Below are the code and all the weights of a small trained network. Each question names an input and a class and asks about switching units off, where a switched-off unit gives its printed mean instead of its output.

import numpy as np


def w(rows, s, z=0):
    codes = np.array(rows[::2]) - 128.0
    scale = np.full(codes.shape[1], s)
    scale[-1] = z or s
    return codes * scale


def norm(h):
    return h / np.sqrt((h * h).mean(-1, keepdims=True) + 1e-5)


def f(y):
    return y / 2 * (1 + np.tanh(0.7978845608 * (y + 0.044715 * y**3)))


def log_softmax(a):
    a = a - a.max(-1, keepdims=True)
    return a - np.log(np.exp(a).sum(-1, keepdims=True))


def net(x, mask):
    res = np.array(x, float).reshape(1, 5) / 4 @ E
    u = 0
    for l in range(2):
        y = f(norm(res) @ A[l][:, :-1].T + A[l][:, -1])
        res = res + np.where(mask[u : u + 8], y, B[l][:, -1]) @ B[l][:, :-1]
        u += 8
    return log_softmax(norm(res)[-1] @ U[:, :-1].T + U[:, -1])


A, B = {}, {}
E = w([
[74,166,169,142,252],'x0',
[65,138,80,149,123],'x1',
[113,73,129,126,105],'x2',
[144,131,116,113,131],'x3',
[106,119,145,195,71],'x4',
],0.0021)
A[0] = w([
[68,143,216,171,208,16],'0.n1',
[224,76,115,31,153,5],'0.n2',
[120,204,203,147,254,103],'0.n3',
[148,117,31,64,142,10],'0.n4',
[150,96,169,225,70,19],'0.n5',
[50,85,80,94,105,25],'0.n6',
[170,48,115,128,51,162],'0.n7',
[29,16,126,76,148,28],'0.n8',
],0.005,0.0019)
B[0] = w([
[160,180,72,89,208,185],'0.n1',
[242,14,181,230,150,181],'0.n2',
[1,199,108,33,242,254],'0.n3',
[97,178,172,161,51,153],'0.n4',
[83,179,233,170,119,148],'0.n5',
[114,94,97,34,105,137],'0.n6',
[86,126,118,146,201,231],'0.n7',
[115,27,192,43,43,143],'0.n8',
],0.0043,0.0027)
A[1] = w([
[58,188,183,254,71,4],'1.n1',
[162,190,155,233,46,23],'1.n2',
[103,112,41,201,106,111],'1.n3',
[117,143,172,163,80,129],'1.n4',
[195,74,146,119,142,216],'1.n5',
[143,85,113,203,23,69],'1.n6',
[46,200,11,144,36,108],'1.n7',
[229,32,132,207,171,99],'1.n8',
],0.0041,0.0029)
B[1] = w([
[93,165,200,211,2,147],'1.n1',
[35,102,168,53,115,152],'1.n2',
[215,203,175,59,178,156],'1.n3',
[128,103,162,132,141,153],'1.n4',
[145,56,59,203,93,248],'1.n5',
[105,236,187,91,199,214],'1.n6',
[253,127,118,120,84,244],'1.n7',
[225,60,44,230,214,233],'1.n8',
],0.0036,0.0015)
U = w([
[48,49,65,41,47,9],'0',
[196,229,57,59,26,21],'1',
[212,47,53,223,189,177],'2',
[46,189,222,223,13,126],'3',
[30,207,38,47,253,252],'4',
],0.0055,0.0036)

Each question gives the input, the list of numbers given to net, and the class t.
The units are the neurons (one row each of A and B). Each row of codes is followed by its name. A weight is (code - 128) times the scale printed after its matrix; where a second scale follows, it is the last column's (A, B and U).
mask holds one flag per neuron, layer by layer. A switched-off neuron (its flag False) gives its mean, the last column of its row in B, instead of its output. The means were averaged over made-up inputs and are rounded, as every weight is.
A unit's drop is (log p(t) with every unit on - log p(t) with that unit switched off) / (log p(t) with every unit on - log p(t) with every unit switched off).
The circuit of an input: a set's keep is (log p(t) with only the set's units on - log p(t) with every unit switched off) / (log p(t) with every unit on - log p(t) with every unit switched off). Starting from the 12 units with the biggest drops (on a tie, the unit counted first), units are removed one at a time, each time the one whose removal leaves the highest keep (on an exact tie, the one counted first), for as long as the keep stays at least 0.8.
units of the circuit, in order: the units of the circuit, biggest drop first
unit that matters most: the unit with the biggest drop
k most important neurons: the k neurons with the biggest drops, biggest first
top k neurons in layer l: the k neurons of layer l with the biggest drops, biggest first
drop of u: that unit's drop, to one decimal
input [-5,2,-7,-4,-8], class 2: units of the circuit, in order	(0.n2)
input [1,6,7,-1,4], class 0: 3 most important neurons	(0.n8, 0.n6, 0.n4)
input [-4,6,-3,2,-6], class 1: units of the circuit, in order	(0.n4, 1.n7)
input [-7,3,5,-6,-7], class 2: units of the circuit, in order	(0.n3, 0.n2)
input [1,8,8,0,-1], class 0: 2 most important neurons	(0.n8, 0.n3)
input [1,1,6,7,-3], class 2: 2 most important neurons	(0.n2, 0.n3)
input [-4,0,-5,5,0], class 2: units of the circuit, in order	(0.n3, 1.n8)
input [-3,3,3,-4,-5], class 0: top 3 neurons in layer 0	(0.n8, 0.n6, 0.n4)
input [0,7,-1,5,-3], class 1: 2 most important neurons	(1.n7, 0.n3)
input [-8,3,0,3,4], class 3: units of the circuit, in order	(0.n5, 1.n6)
input [-8,-6,4,-5,6], class 3: top 2 neurons in layer 0	(0.n5, 0.n2)
input [0,-1,1,0,2], class 3: 2 most important neurons	(0.n5, 0.n3)
input [-7,1,0,8,6], class 3: 2 most important neurons	(0.n5, 1.n1)
input [-6,8,-1,-8,-1], class 1: top 2 neurons in layer 1	(1.n7, 1.n3)
input [3,3,2,-1,8], class 3: top neuron in layer 0	(0.n3)
input [-4,5,-6,-1,-3], class 1: 2 most important neurons	(1.n7, 0.n5)
input [-2,2,-3,5,-3], class 2: 2 most important neurons	(0.n2, 0.n3)
input [-8,-2,8,2,5], class 3: 2 most important neurons	(0.n5, 0.n2)
input [-1,4,6,3,6], class 3: 2 most important neurons	(0.n5, 0.n3)
input [-3,0,0,2,-4], class 2: unit that matters most	0.n2
input [0,-6,3,2,7], class 3: top 2 neurons in layer 0	(0.n5, 0.n2)
input [3,7,8,2,1], class 0: top 2 neurons in layer 0	(0.n8, 0.n3)
input [-1,4,-2,5,-1], class 1: drop of 0.n2	0.1
input [-3,-6,1,-2,5], class 3: drop of 0.n5	1.3
